Below is a small trained network, with its code and all its weights. Each question gives an input and a target symbol and asks what happens when units are switched off, that is, made to give their printed mean instead of their output.

import numpy as np


def w(rows, s, z=0):
    codes = np.array(rows[::2]) - 128.0
    scale = np.full(codes.shape[1], s)
    scale[-1] = z or s
    return codes * scale


def norm(h):
    return h / np.sqrt((h * h).mean(-1, keepdims=True) + 1e-5)


def f(y):
    return np.maximum(y, 0)


def softmax(a):
    e = np.exp(a - a.max(-1, keepdims=True))
    return e / e.sum(-1, keepdims=True)


def log_softmax(a):
    a = a - a.max(-1, keepdims=True)
    return a - np.log(np.exp(a).sum(-1, keepdims=True))


def net(x, mask):
    ids = ['ΓΞΠΣαδεζηθμτφψω'.index(c) for c in x.split()]
    T = len(ids)
    res = E[ids] + P[:T]
    u = 0
    for l in range(3):
        q, k, v = (norm(res) @ M[l].T for M in (Q, K, V))
        z = softmax(np.where(np.tri(T) > 0, q @ k.T / 3**0.5, -1e9)) @ v
        res = res + np.where(mask[u], z, O[l][:, -1]) @ O[l][:, :-1]
        u += 1
        y = f(norm(res) @ A[l][:, :-1].T + A[l][:, -1])
        res = res + np.where(mask[u : u + 4], y, B[l][:, -1]) @ B[l][:, :-1]
        u += 4
    return log_softmax(norm(res)[-1] @ U[:, :-1].T + U[:, -1])


Q, K, V, O, A, B = {}, {}, {}, {}, {}, {}
E = w([
[98,67,148,130,117],'Γ',
[154,8,125,129,194],'Ξ',
[161,210,99,156,121],'Π',
[168,149,169,184,100],'Σ',
[210,150,103,152,119],'α',
[119,62,188,109,128],'δ',
[169,53,157,148,124],'ε',
[179,105,18,110,137],'ζ',
[154,75,31,190,127],'η',
[126,107,111,67,132],'θ',
[92,153,70,128,102],'μ',
[142,109,129,136,27],'τ',
[156,149,153,114,182],'φ',
[41,160,192,105,114],'ψ',
[117,141,137,221,58],'ω',
],0.018)
P = w([
[154,109,105,140,254],'0',
[162,93,114,133,223],'1',
[163,89,116,126,194],'2',
[161,85,119,126,169],'3',
[159,78,124,119,144],'4',
[162,75,129,114,114],'5',
[160,62,137,110,83],'6',
[160,61,139,104,65],'7',
[161,55,145,106,46],'8',
],0.0078)
Q[0] = w([
[200,2,95,137,45],'0.h1',
[160,95,98,113,74],'0.h1',
[176,95,88,115,122],'0.h1',
],0.0096)
K[0] = w([
[130,148,111,72,2],'0.h1',
[159,55,105,135,11],'0.h1',
[45,236,147,80,95],'0.h1',
],0.0081)
V[0] = w([
[102,140,158,177,114],'0.h1',
[2,79,43,102,132],'0.h1',
[117,166,195,88,195],'0.h1',
],0.007)
O[0] = w([
[97,254,168,229,231,87],'0.h1',
[97,152,94,147,105,222],'0.h1',
[155,107,177,99,7,4],'0.h1',
],0.005,0.0033)
A[0] = w([
[98,111,237,168,125,247],'0.n1',
[2,190,153,97,110,153],'0.n2',
[129,67,43,62,91,255],'0.n3',
[123,154,170,158,157,90],'0.n4',
],0.0067,0.0041)
B[0] = w([
[136,193,158,99,254,192],'0.n1',
[145,252,174,70,93,145],'0.n2',
[59,151,127,183,229,254],'0.n3',
[234,208,168,21,85,131],'0.n4',
],0.0064,0.0087)
Q[1] = w([
[168,156,93,24,173],'1.h1',
[112,29,105,117,108],'1.h1',
[168,120,113,2,37],'1.h1',
],0.0078)
K[1] = w([
[53,247,158,132,218],'1.h1',
[122,114,100,13,138],'1.h1',
[253,111,26,34,218],'1.h1',
],0.0055)
V[1] = w([
[167,99,122,137,192],'1.h1',
[79,162,195,191,160],'1.h1',
[103,63,161,239,2],'1.h1',
],0.0072)
O[1] = w([
[193,107,125,134,104,228],'1.h1',
[118,143,111,120,105,215],'1.h1',
[181,141,123,114,249,2],'1.h1',
],0.011,0.0056)
A[1] = w([
[49,88,87,2,148,14],'1.n1',
[185,159,163,96,67,105],'1.n2',
[167,58,16,132,143,127],'1.n3',
[59,155,104,212,146,254],'1.n4',
],0.007,0.0044)
B[1] = w([
[84,43,35,200,51,149],'1.n1',
[142,191,57,59,108,148],'1.n2',
[92,212,98,67,202,201],'1.n3',
[37,189,255,78,102,254],'1.n4',
],0.0056,0.0073)
Q[2] = w([
[141,199,156,56,254],'2.h1',
[209,173,183,133,180],'2.h1',
[145,55,119,222,59],'2.h1',
],0.0073)
K[2] = w([
[131,208,153,177,238],'2.h1',
[118,77,101,210,126],'2.h1',
[66,90,44,129,2],'2.h1',
],0.0086)
V[2] = w([
[135,152,155,1,139],'2.h1',
[127,121,148,107,152],'2.h1',
[119,123,72,116,120],'2.h1',
],0.011)
O[2] = w([
[112,116,168,2,187,229],'2.h1',
[93,83,136,104,80,214],'2.h1',
[34,101,44,73,122,5],'2.h1',
],0.0075,0.0012)
A[2] = w([
[125,40,195,175,157,81],'2.n1',
[116,85,150,124,2,2],'2.n2',
[129,114,165,64,119,148],'2.n3',
[78,166,164,166,131,40],'2.n4',
],0.009,0.0037)
B[2] = w([
[109,154,129,182,52,253],'2.n1',
[170,129,157,88,136,162],'2.n2',
[186,65,57,96,172,204],'2.n3',
[195,74,66,123,254,197],'2.n4',
],0.0086,0.0045)
U = w([
[57,120,251,149,163,3],'Γ',
[156,42,96,156,186,7],'Ξ',
[126,185,157,123,69,147],'Π',
[181,156,215,113,121,124],'Σ',
[185,129,80,153,119,177],'α',
[163,87,215,86,87,87],'δ',
[167,102,147,216,86,110],'ε',
[139,126,68,101,160,117],'ζ',
[111,140,70,224,155,35],'η',
[105,85,81,80,49,141],'θ',
[50,199,149,160,119,216],'μ',
[155,139,156,67,232,114],'τ',
[182,96,139,27,130,174],'φ',
[115,161,219,29,107,140],'ψ',
[138,191,174,196,201,176],'ω',
],0.016,0.0064)

Each question gives the input, a string of symbols that net reads in full, and the target symbol t.
The units are the heads (3 rows each of Q, K, V and O) and the neurons (one row each of A and B). Each row of codes is followed by its name. A weight is (code - 128) times the scale printed after its matrix; where a second scale follows, it is the last column's (O, A, B and U).
mask holds one flag per unit, layer by layer, with each layer's heads first. A switched-off unit (its flag False) gives its mean, the last column of its rows in O or B, instead of its output. The means were averaged over made-up inputs and are rounded, as every weight is.
A unit's drop is (log p(t) with every unit on - log p(t) with that unit switched off) / (log p(t) with every unit on - log p(t) with every unit switched off).
The circuit of an input: a set's keep is (log p(t) with only the set's units on - log p(t) with every unit switched off) / (log p(t) with every unit on - log p(t) with every unit switched off). Starting from the 12 units with the biggest drops (on a tie, the unit counted first), units are removed one at a time, each time the one whose removal leaves the highest keep (on an exact tie, the one counted first), for as long as the keep stays at least 0.8.
units of the circuit, in order: the units of the circuit, biggest drop first
unit that matters most: the unit with the biggest drop
top k neurons: the k neurons with the biggest drops, biggest first
top k neurons in layer l: the k neurons of layer l with the biggest drops, biggest first
drop of u: that unit's drop, to one decimal
input μ Γ τ Ξ Γ ψ ω ε τ, target ω: unit that matters most -> 0.h1
input τ ψ ψ μ, target ψ: units of the circuit, in order -> 2.h1, 0.n2
input α ζ η Σ ε δ, target ε: top 2 neurons -> 1.n4, 2.n1
input Γ θ Σ Σ Π φ Γ τ η, target τ: top 2 neurons in layer 1 -> 1.n3, 1.n1
input Ξ Γ Σ ω Γ, target ω: units of the circuit, in order -> 1.h1, 2.h1
input δ ω Ξ, target ω: units of the circuit, in order -> 2.h1, 0.h1, 2.n3
input η Γ η τ, target τ: top 2 neurons -> 1.n3, 0.n1
input Σ ω Π θ α Γ μ φ, target φ: units of the circuit, in order -> 0.n3, 2.n3
input Γ μ θ Ξ ε ε, target ε: top 2 neurons -> 2.n1, 0.n3
input ψ ω Σ τ η δ Γ Γ Γ, target Γ: top 2 neurons -> 2.n1, 1.n3
input Γ Π η Π ω Γ τ μ, target τ: units of the circuit, in order -> 1.h1, 0.n3
input μ μ θ, target μ: top 3 neurons -> 0.n3, 1.n1, 2.n3
input τ ψ Σ, target Σ: top 2 neurons -> 0.n3, 2.n4
input Ξ θ η θ ζ, target θ: top 2 neurons in layer 2 -> 2.n4, 2.n3
input ε θ Σ Γ Σ θ, target θ: top 2 neurons in layer 0 -> 0.n1, 0.n3
input ω δ τ Γ Γ τ Γ, target τ: units of the circuit, in order -> 1.h1
input ω ε μ ω Ξ, target ω: top 3 neurons in layer 2 -> 2.n3, 2.n1, 2.n4
input η Γ Γ μ θ, target μ: top 2 neurons in layer 2 -> 2.n3, 2.n4
input τ μ α φ μ ω α, target ω: top 2 neurons in layer 2 -> 2.n3, 2.n4
input δ ε δ δ ω μ Σ, target ω: units of the circuit, in order -> 1.h1
input Π η Γ μ ζ ω τ, target ω: top 2 neurons in layer 0 -> 0.n3, 0.n2
input Γ Γ τ Σ, target Σ: top 2 neurons -> 0.n3, 0.n4
input ε τ ζ, target τ: top 2 neurons in layer 0 -> 0.n1, 0.n3
input Σ Γ δ, target δ: top 2 neurons in layer 0 -> 0.n3, 0.n1
input μ Ξ θ ζ ω μ, target ω: top 2 neurons -> 0.n3, 2.n4
input θ θ θ δ, target θ: drop of 2.h1 -> 0.2
input Γ Π ψ, target ψ: unit that matters most -> 0.n3
input μ Σ μ δ ε φ Ξ ω, target ω: drop of 1.h1 -> 0.5
input Γ Ξ δ, target δ: drop of 2.n2 -> 0.0
